Below are the code and all the weights of a small trained network. Each question names an input and a class and asks about switching units off, where a switched-off unit gives its printed mean instead of its output.

import numpy as np


def w(rows, s, z=0):
    codes = np.array(rows[::2]) - 128.0
    scale = np.full(codes.shape[1], s)
    scale[-1] = z or s
    return codes * scale


def f(y):
    return np.maximum(y, 0)


def log_softmax(a):
    a = a - a.max(-1, keepdims=True)
    return a - np.log(np.exp(a).sum(-1, keepdims=True))


def net(x, mask):
    res = np.array(x, float).reshape(1, 7) / 4 @ E
    y = f(res @ A[0][:, :-1].T + A[0][:, -1])
    res = res + np.where(mask, y, B[0][:, -1]) @ B[0][:, :-1]
    return log_softmax(res[-1] @ U[:, :-1].T + U[:, -1])


A, B = {}, {}
E = w([
[199,86,132,78,136,101,55,102,94,86,129],'x0',
[90,159,155,137,114,163,174,112,192,142,157],'x1',
[253,81,141,78,79,146,58,108,164,99,157],'x2',
[159,122,88,73,168,54,163,101,110,27,102],'x3',
[141,143,111,113,189,93,131,110,86,83,79],'x4',
[120,38,91,106,39,86,104,178,100,132,187],'x5',
[85,127,227,53,133,161,91,30,161,123,215],'x6',
],0.0053)
A[0] = w([
[101,163,177,101,196,144,143,79,119,98,122,107],'N1',
[102,131,65,171,153,41,147,175,61,142,71,135],'N2',
[123,159,53,169,141,62,179,166,127,116,71,133],'N3',
[142,107,145,87,103,131,105,111,138,117,169,80],'N4',
[128,63,160,74,94,116,71,110,111,125,198,95],'N5',
[205,113,112,124,143,146,77,135,112,111,81,34],'N6',
[217,95,99,126,119,131,69,146,104,111,87,63],'N7',
[152,96,111,143,67,151,130,159,167,158,156,2],'N8',
[91,105,117,185,55,201,138,192,135,254,163,140],'N9',
[122,63,159,78,94,110,67,116,96,138,186,117],'N10',
[158,126,147,88,93,149,131,97,187,99,169,113],'N11',
[108,117,88,151,139,72,127,157,71,138,95,135],'N12',
],0.0057,0.0029)
B[0] = w([
[84,162,160,169,158,165,164,85,172,158,89,198],'N1',
[189,73,82,69,85,95,95,182,86,86,181,235],'N2',
[175,71,82,78,86,92,90,178,83,90,185,232],'N3',
[147,101,106,110,120,110,123,161,104,107,138,164],'N4',
[175,89,88,92,94,95,103,195,86,96,165,199],'N5',
[79,175,170,169,152,152,141,85,157,151,104,166],'N6',
[60,194,182,181,180,172,162,55,178,170,84,188],'N7',
[93,166,147,156,155,144,146,76,149,143,92,151],'N8',
[32,224,204,208,206,200,193,1,225,201,42,254],'N9',
[180,82,80,81,89,94,111,193,91,92,164,198],'N10',
[165,84,98,94,96,97,103,190,87,103,166,181],'N11',
[167,89,105,101,101,101,98,162,102,103,167,193],'N12',
],0.0061,0.0049)
U = w([
[211,3,74,71,64,34,104,193,93,53,169,254],'0',
[44,255,189,178,196,218,162,59,164,197,91,2],'1',
],0.0057,0.00073)

Each question gives the input, the list of numbers given to net, and the class t.
The units are the neurons (one row each of A and B). Each row of codes is followed by its name. A weight is (code - 128) times the scale printed after its matrix; where a second scale follows, it is the last column's (A, B and U).
mask holds one flag per neuron, in row order. A switched-off neuron (its flag False) gives its mean, the last column of its row in B, instead of its output. The means were averaged over made-up inputs and are rounded, as every weight is.
A unit's drop is (log p(t) with every unit on - log p(t) with that unit switched off) / (log p(t) with every unit on - log p(t) with every unit switched off).
The circuit of an input: a set's keep is (log p(t) with only the set's units on - log p(t) with every unit switched off) / (log p(t) with every unit on - log p(t) with every unit switched off). Starting from all 12 units, units are removed one at a time, each time the one whose removal leaves the highest keep (on an exact tie, the one counted first), for as long as the keep stays at least 0.8.
units of the circuit, in order: the units of the circuit, biggest drop first
top k neurons: the k neurons with the biggest drops, biggest first
drop when u is switched off: that unit's drop, to one decimal
input [-1,3,-6,-5,8,-2,-4], class 0: units of the circuit, in order -> N2, N3
input [3,1,8,-6,0,2,-2], class 1: units of the circuit, in order -> N7, N2
input [8,7,4,-7,-8,-6,8], class 0: units of the circuit, in order -> N11
input [6,7,-3,0,-5,7,-6], class 1: top 4 neurons -> N9, N8, N11, N5
input [3,-7,8,4,1,-8,1], class 1: top 2 neurons -> N7, N6
input [3,-4,8,3,-2,-8,-6], class 1: top 2 neurons -> N7, N6
input [5,4,3,-6,-7,2,-1], class 1: drop when N2 is switched off -> 0.1
input [3,-7,8,4,7,-6,-2], class 1: drop when N7 is switched off -> 0.5
input [-6,-3,-6,6,7,-2,3], class 0: drop when N2 is switched off -> 0.2
input [4,-5,3,7,-6,-7,0], class 1: drop when N9 is switched off -> -0.1
